array([[803, 791, 704, 774, 518, 761],
       [476, 604, 858, 722, 591, 490],
       [157,  15, 148, 194,  40, 175]]) Answer: 791

array([ 537, -275, -405,  777,  713, -716]) Answer: -275

array([  9, 232, 163, 221, 192, 197]) Answer: 232

array([[3599, 3999, 1509, 8119],
       [1765, 7363, 2498, 7090]]) Answer: 3999

array([ 11, -25, -21,  44, -34]) Answer: -25

array([681, 537, 655, 841, 248, 628, 231]) Answer: 537

array([[49, 43, 46, 42],
       [ 9, 80, 10, 63]]) Answer: 43
---
[[-20  29 -26  11  -6]
 [-23  24 -15  28  -5]
 [-16  30  24  29   2]] ==> -23

[[4669 5191 5751 5310 5244]
 [7475 4563 2245 9942 5775]] ==> 7475

[[276 448 224 483]
 [761 505 421 352]] ==> 761

[[37 54 53 96]
 [11 32 64 48]] ==> 11

[[3 7 4 5]
 [7 8 4 0]
 [8 6 3 4]] ==> 7

[[69 19 29 27]
 [37 62 24  4]
 [44 22 92 86]] ==> 37

[[ 74 151  81 252 194 189]
 [236 199 197 253  64 149]] ==> 236

[[7 5 2 8 5 3]
 [5 6 9 5 7 8]
 [7 5 2 8 5 3]] ==> 5

[[483 318 455 364 530]
 [355 438 139 882 925]] ==> 355
---
[[ 14.8 -17.5 -49.2  81.6  42.7  -1.1]
 [-44.4  36.4   8.5 -62.1  21.4 -50.5]
 [-20.2  14.3  40.3  17.5 -74.9  90.5]] ans = 14.8

[[-14.4  54.6  39.1  20.1 -48.7 -13.3 -18.3]
 [ 15.8  21.8   9.5   9.7  -1.6 -16.2  35.1]
 [ 15.9  30.8 -15.9   1.6 -14.7 -71.3  39.0]] ans = -14.4

[[ 12.0 -52.0  33.6  68.5  50.4 -48.5]
 [ -9.0   3.8  -9.8  -9.4  36.7  17.8]
 [  4.4  -6.1  58.3  -6.1  50.9  26.5]] ans = 12.0

[[ 28.6  -7.6 -68.7  59.8  -2.7 -27.2]
 [-29.9  68.9  31.4 -31.1 -33.3  52.6]
 [ 50.5  -4.0  -5.7  32.3  44.3 -48.4]] ans = 28.6

[[ 22.7  14.8 -34.6  14.7 -18.3]
 [-12.5   8.6 -66.1  49.4  40.4]
 [ 19.4  -7.0 -64.5  47.8 -15.3]] ans = 22.7

[[  5.2  64.0 -29.3  31.9 -20.7  63.1]
 [-38.5  -4.5  49.2  54.1 -64.2  -6.2]
 [ 10.4  63.4 -24.3 -41.4  21.9  45.8]] ans = 5.2

[[ 75.0  45.0 -34.4  -4.7]
 [  8.6  24.9 -34.7 -65.5]
 [  2.3  12.9 -28.5   2.9]] ans = 75.0

[[63.3 68.9 40.4 -3.5]
 [14.6 27.9 56.5 70.7]
 [ 0.1 43.0 58.2 42.1]] ans = 63.3

[[ 19.6  21.6  88.2 -13.3 -32.4 -64.9 -83.9]
 [ -1.9  14.3   7.0  -0.7  -9.7 -22.7 -39.3]
 [ 23.7 -12.4  31.5  30.3  23.2 -40.3 -13.3]] ans = 19.6

[[-73.3 -36.0 -22.6 -54.3]
 [  0.0  29.6  12.2  45.4]
 [  9.7  32.2   8.5  44.8]] ans = -73.3
---
array([3693, 2664, 3191, 5077, 4992, 8225, 3926]): 3693
array([ 25, 789, 638, 584, 409, 704, 291]): 25
array([-28,   5, -15,  31,  17,  11,  15]): -28
array([8466, 6616, 6121, 3606, 4824, 6412, 1518]): 8466
array([ 31, -42, -16, -14,  23, -29]): 31
array([ 34,  68, 141,  16, 202,  64, 139]): 34
array([ 7, 35, 44, 85]): 7
array([3, 8, 6, 1, 7, 5]): 3
array([5, 2, 7, 5, 7, 0]): 5
---
[[10.3, 59.8, 50.5, 60.4, 47.1, 68.7], [57.9, 8.5, 17.9, 7.5, 21.7, 0.6]] --> 68.7
[[78.3, -76.5, -59.8, 60.0, 77.0], [-74.0, -79.0, -73.0, 80.3, 79.5], [-77.8, -77.1, -70.0, 76.7, 65.1]] --> 77.0
[[-8.3, 57.4, -51.0, 73.6], [-16.4, -37.5, -47.3, -13.4], [10.6, 16.2, -41.4, -18.3]] --> 73.6
[[1.6, -5.1, 19.4, 14.5, -9.4], [11.5, -9.8, 42.2, 64.9, -17.7], [10.1, 4.7, 31.1, 57.0, -1.6]] --> -9.4
[[-25.0, 66.3, -2.2, -29.6], [26.2, -5.3, 23.8, 17.1], [-19.3, 71.6, 2.8, -25.6]] --> -29.6
[6.2, -60.1, -65.1, 29.0, -20.1] --> -20.1
---
[[ 32.3 -50.8  -9.4  19.2 -43.1]
 [-55.0 -39.5  13.0 -70.3  45.7]
 [ -2.0  17.1  42.0  11.8 -42.1]]	13.0

[[-28.0 -34.5  73.8 -24.3]
 [-12.9  81.5  16.6 -14.1]
 [ 28.7  46.9  34.9  46.1]]	81.5

[[ 21.4 -13.6  10.0  64.4]
 [-18.1  61.3  24.0 -19.9]
 [ 38.4  -7.3  18.1  13.7]]	61.3

[[ -6.9 -82.9 -43.9  -6.3 -10.7 -30.7  21.1]
 [ 49.4  35.2 -27.6  -8.3   3.5  23.9  24.8]
 [-20.5 -54.8  -3.9  14.0  14.3 -35.2  10.7]]	3.5

[[ 23.6  26.2 -55.1 -45.1   3.2]
 [ 37.9  12.0 -31.1 -54.6  18.5]
 [ 74.5  -4.1 -39.7 -47.5   7.8]]	-31.1

[[ 38.1 -42.9 -67.9 -73.1  29.1  23.2]
 [ 38.1 -42.9 -69.1 -73.1  29.1  23.2]
 [ 36.8 -42.9 -54.9 -73.1  38.7  31.3]]	-73.1
---
[[ 53.6  45.5  41.0 -16.6  21.4]
 [ 65.9 -72.2 -56.8  32.6  56.2]]: 41.0

[ 90.4 -87.5 -58.0  12.3]: -87.5

[[-50.7 -74.2  30.0 -65.3 -32.1]
 [-12.7  -4.3 -38.4  15.5  86.5]
 [  8.4  12.4 -54.2  10.3  29.7]]: 30.0

[  6.5   2.5  60.9  83.2 -31.3]: 60.9

[-41.2 -23.0 -81.7 -20.3   8.5 -16.2]: -20.3

[-80.9  -2.3   0.5  28.2  51.8  33.2]: 28.2

[[-26.9 -65.2  18.3 -14.7  -0.6  -4.3]
 [ 30.9  46.3  13.8  27.5 -15.9   7.9]]: -14.7
---
[[  0.0 -10.8 -33.6  38.0 -63.2]
 [-50.8  64.4 -60.0  35.6 -15.5]] -33.6

[[ -8.7 -10.6 -11.4 -39.9]
 [-55.9 -77.8  16.5 -64.7]
 [ -4.4 -10.5 -30.1   5.5]] 16.5

[[ -1.2 -73.4  32.9 -49.1 -30.1]
 [-21.1 -29.6  25.2 -31.5 -11.1]
 [  8.5  14.8 -36.0   0.9 -17.7]] 25.2

[[-14.3  60.5  72.0  90.2  26.8]
 [ 36.9 -88.2 -35.6   9.2 -26.3]] 72.0

[[ 10.6 -76.1 -12.5  -4.9  13.2 -23.4   2.5]
 [-22.9  33.5 -46.3 -44.4 -21.5  12.3  10.0]] -12.5

[[ 13.2  12.2  13.2  -4.1 -13.5   2.7  24.0]
 [ 13.6   2.4  13.6  10.5 -79.4 -29.2   9.2]
 [ -9.4  14.9  -9.4  78.4 -22.7 -56.3 -50.6]] 13.6

[[ 35.1 -42.6   2.1 -58.9]
 [ 24.0 -11.3  69.7  -8.1]
 [ 23.2 -38.1  -7.3  86.5]] 69.7

[[ 12.7 -30.0  88.3  34.2  51.8 -27.8]
 [-12.2 -25.7 -32.0  20.4  53.3  34.4]] 88.3
---
[[-1.0 -0.1  2.0 -1.6  0.4]
 [ 1.1 -0.7 -1.6 -1.6  0.0]] => 1.1

[[ 0.889  1.507 -1.048 -0.609 -0.949 -0.879 -2.142]
 [-0.343 -1.308  1.669  0.403  0.094 -0.581 -0.296]] => 1.507

[-1.199  0.260 -0.564 -0.786 -0.404  1.883] => 0.260

[ 1.28 -1.26 -0.14  0.21  0.01] => 0.21

[-0.04  0.06  0.14 -0.12] => 0.06

[ 0.07  0.10 -0.11  0.13  0.06 -0.01  0.14] => 0.13

[-142.5   27.7  108.8  -48.3] => 27.7

[ -4.1  13.8  18.6   7.6  13.4 -10.5] => 13.8

[-0.096  1.952 -1.146  1.011  0.778  1.557] => 1.557

[ 0.07  0.00  0.13 -0.11  0.00  0.01 -0.04] => 0.07
---
array([[7254, 5503, 6106, 1961, 6219],
       [4138, 5031, 2958, 4167, 8275]]) result: 8275, 7254

array([[-16,   2, -21, -12, -17],
       [-20,  27, -30, -10, -18],
       [-20,  19, -29, -10, -20]]) result: 27, 19

array([[ 63, 155, 126, 153, 145],
       [ 45,   1,  39,  54,  22],
       [193,  18,  32, 126, 159]]) result: 193, 159

array([120,  71, 151, 205,  13,  60]) result: 205, 151

array([[538, 548, 436, 878, 712, 617, 599],
       [567, 494, 833, 609, 224, 870, 840]]) result: 878, 870

array([[ 62,  37, 170,  83,  19,  49],
       [ 75,  29, 157,  44,  81,  54],
       [ 51,  85, 240,  36,  12,  54]]) result: 240, 170
